Below is a small trained network, with its code and all its weights. Each question gives an input and a target symbol and asks what happens when units are switched off, that is, made to give their printed mean instead of their output.

import numpy as np


def w(rows, s, z=0):
    codes = np.array(rows[::2]) - 128.0
    scale = np.full(codes.shape[1], s)
    scale[-1] = z or s
    return codes * scale


def norm(h):
    return h / np.sqrt((h * h).mean(-1, keepdims=True) + 1e-5)


def f(y):
    return y / 2 * (1 + np.tanh(0.7978845608 * (y + 0.044715 * y**3)))


def softmax(a):
    e = np.exp(a - a.max(-1, keepdims=True))
    return e / e.sum(-1, keepdims=True)


def log_softmax(a):
    a = a - a.max(-1, keepdims=True)
    return a - np.log(np.exp(a).sum(-1, keepdims=True))


def net(x, mask):
    ids = ['αβγδηθλμξπστω'.index(c) for c in x.split()]
    T = len(ids)
    res = E[ids] + P[:T]
    q, k, v = (norm(res) @ M[0].T for M in (Q, K, V))
    z = softmax(np.where(np.tri(T) > 0, q @ k.T / 4**0.5, -1e9)) @ v
    res = res + np.where(mask[0], z, O[0][:, -1]) @ O[0][:, :-1]
    y = f(norm(res) @ A[0][:, :-1].T + A[0][:, -1])
    res = res + np.where(mask[1:13], y, B[0][:, -1]) @ B[0][:, :-1]
    return log_softmax(norm(res)[-1] @ U[:, :-1].T + U[:, -1])


Q, K, V, O, A, B = {}, {}, {}, {}, {}, {}
E = w([
[163,114,131,106,107,150,151,112,108,136],'α',
[112,170,163,103,131,120,128,126,90,225],'β',
[136,91,92,101,116,143,161,123,102,145],'γ',
[109,82,117,165,133,133,69,181,175,181],'δ',
[160,102,117,128,138,144,173,156,149,128],'η',
[183,97,199,183,153,4,68,121,156,193],'θ',
[158,73,164,145,110,117,80,247,28,72],'λ',
[182,122,121,100,125,143,173,147,113,142],'μ',
[203,229,27,158,129,188,78,157,129,103],'ξ',
[164,92,109,107,128,121,170,140,115,142],'π',
[112,132,201,169,131,195,120,145,125,228],'σ',
[129,81,92,123,120,119,160,137,124,138],'τ',
[152,102,112,125,99,169,150,130,110,139],'ω',
],0.022)
P = w([
[26,233,199,111,156,74,41,117,159,58],'0',
[255,54,56,39,202,175,58,117,30,195],'1',
[208,80,57,108,163,170,123,145,27,190],'2',
[193,77,70,127,132,149,164,158,70,169],'3',
[207,86,82,145,118,142,185,144,100,153],'4',
[205,100,76,147,123,141,198,122,80,135],'5',
[216,107,90,155,93,136,200,100,105,123],'6',
[188,111,69,169,101,127,210,100,108,117],'7',
[207,116,89,157,95,123,221,82,116,98],'8',
],0.0069)
Q[0] = w([
[163,142,122,153,152,66,33,113,106,86],'H1',
[196,20,36,43,111,157,254,98,85,123],'H1',
[84,146,179,100,131,126,135,79,144,147],'H1',
[120,105,178,130,140,134,112,140,79,74],'H1',
],0.0086)
K[0] = w([
[209,114,53,184,25,35,179,127,155,120],'H1',
[48,245,144,40,117,42,112,169,166,57],'H1',
[128,173,140,86,111,83,231,100,96,181],'H1',
[170,118,157,178,2,134,213,170,91,53],'H1',
],0.0057)
V[0] = w([
[148,100,130,159,105,154,81,168,188,4],'H1',
[139,81,92,91,126,36,162,155,56,93],'H1',
[113,120,112,130,207,78,171,145,176,139],'H1',
[196,181,160,88,163,106,167,148,90,128],'H1',
],0.011)
O[0] = w([
[38,160,152,218,200,223,87,179,57,82,135],'H1',
[94,21,71,81,91,180,56,108,91,136,254],'H1',
[53,70,1,146,231,137,211,110,106,124,59],'H1',
[169,118,42,77,195,81,80,239,158,198,182],'H1',
],0.009,0.007)
A[0] = w([
[158,220,154,142,125,151,79,118,112,160,172],'N1',
[83,155,123,49,138,121,24,184,48,57,3],'N2',
[149,136,196,131,135,83,81,113,182,210,146],'N3',
[134,118,136,87,177,92,16,162,144,212,155],'N4',
[107,75,67,64,123,129,141,166,83,68,119],'N5',
[120,104,78,135,158,129,111,122,124,179,133],'N6',
[141,115,196,221,104,117,198,143,117,93,102],'N7',
[152,224,81,154,166,171,114,172,123,117,70],'N8',
[79,196,154,142,187,111,187,77,117,96,3],'N9',
[168,110,91,105,127,161,153,136,102,173,92],'N10',
[118,227,124,111,161,6,166,157,169,25,8],'N11',
[99,112,148,165,183,138,54,133,134,167,133],'N12',
],0.012,0.0049)
B[0] = w([
[85,91,75,162,138,81,80,118,152,79,162],'N1',
[193,87,112,65,76,163,157,248,50,140,244],'N2',
[101,68,119,212,120,85,97,143,95,148,195],'N3',
[108,130,175,214,135,241,108,50,135,115,252],'N4',
[132,154,192,79,100,124,147,143,138,141,217],'N5',
[148,192,149,160,138,68,121,138,148,81,169],'N6',
[158,152,122,43,115,164,151,120,160,101,160],'N7',
[112,175,30,102,44,107,107,100,151,147,139],'N8',
[193,72,122,218,141,122,88,101,122,253,137],'N9',
[64,156,175,149,162,90,110,131,163,89,177],'N10',
[69,83,136,128,205,160,31,66,28,75,135],'N11',
[152,108,133,128,118,17,122,120,111,181,195],'N12',
],0.012)
U = w([
[22,103,191,222,147,130,76,92,118,162,135],'α',
[232,93,68,163,93,33,147,160,149,223,3],'β',
[101,134,178,49,61,129,156,81,186,178,122],'γ',
[157,150,108,150,146,204,210,81,127,153,167],'δ',
[85,160,59,158,188,101,193,173,98,170,167],'η',
[81,178,185,129,176,91,184,159,141,108,181],'θ',
[157,121,142,121,120,150,117,208,45,154,157],'λ',
[176,176,142,125,201,155,75,175,200,160,69],'μ',
[150,171,1,125,99,121,73,111,121,115,100],'ξ',
[95,55,74,88,216,148,97,132,172,133,120],'π',
[171,130,114,116,186,70,128,73,46,58,96],'σ',
[19,82,114,138,124,123,198,99,88,84,149],'τ',
[115,197,177,143,88,108,94,128,147,62,101],'ω',
],0.0068,0.0045)

Each question gives the input, a string of symbols that net reads in full, and the target symbol t.
The units are the heads (4 rows each of Q, K, V and O) and the neurons (one row each of A and B). Each row of codes is followed by its name. A weight is (code - 128) times the scale printed after its matrix; where a second scale follows, it is the last column's (O, A, B and U).
mask holds one flag per unit, heads first, then neurons. A switched-off unit (its flag False) gives its mean, the last column of its rows in O or B, instead of its output. The means were averaged over made-up inputs and are rounded, as every weight is.
A unit's drop is (log p(t) with every unit on - log p(t) with that unit switched off) / (log p(t) with every unit on - log p(t) with every unit switched off).
The circuit of an input: a set's keep is (log p(t) with only the set's units on - log p(t) with every unit switched off) / (log p(t) with every unit on - log p(t) with every unit switched off). Starting from the 12 units with the biggest drops (on a tie, the unit counted first), units are removed one at a time, each time the one whose removal leaves the highest keep (on an exact tie, the one counted first), for as long as the keep stays at least 0.8.
units of the circuit, in order: the units of the circuit, biggest drop first
unit that matters most: the unit with the biggest drop
top k neurons: the k neurons with the biggest drops, biggest first
drop of u: that unit's drop, to one decimal
input β λ γ μ λ τ λ π, target β: unit that matters most -> H1
input δ γ ω, target δ: units of the circuit, in order -> (H1 N7 N9)
input ω η μ δ η, target ω: units of the circuit, in order -> (H1 N1)
input τ λ ω π, target τ: top 2 neurons -> (N2 N4)
input δ γ λ θ α π, target δ: units of the circuit, in order -> (H1 N7 N9)
input δ λ δ δ, target γ: top 4 neurons -> (N7 N2 N4 N3)
input σ λ ω ω λ λ γ λ γ, target σ: units of the circuit, in order -> (H1 N11)
input η τ δ ω, target η: units of the circuit, in order -> (H1 N4)
input ξ δ δ γ γ, target ξ: units of the circuit, in order -> (H1 N8 N1)
input δ β λ δ α ξ α θ α, target δ: top 2 neurons -> (N7 N9)
input η λ π η β, target α: top 2 neurons -> (N4 N2)
input β δ λ δ δ, target γ: units of the circuit, in order -> (H1 N7 N2 N4)
input λ λ ω σ, target α: top 2 neurons -> (N2 N3)
input γ η η, target γ: units of the circuit, in order -> (H1 N2 N5)
input δ δ π λ β λ ω θ, target α: top 3 neurons -> (N4 N2 N3)
input δ λ ξ λ η η λ τ, target δ: top neuron -> (N7)
input δ σ λ γ, target δ: top 2 neurons -> (N7 N9)
input γ τ λ δ λ λ δ, target β: top 3 neurons -> (N4 N12 N10)
input δ λ γ λ δ, target β: top 2 neurons -> (N12 N4)
input π θ π λ δ δ λ σ γ, target π: top neuron -> (N2)
input ω λ β τ π, target ω: drop of N9 -> 0.0
input θ δ μ γ, target θ: drop of H1 -> 0.2
input γ σ ω, target γ: drop of H1 -> 0.7
input π δ π, target π: drop of N2 -> 0.2
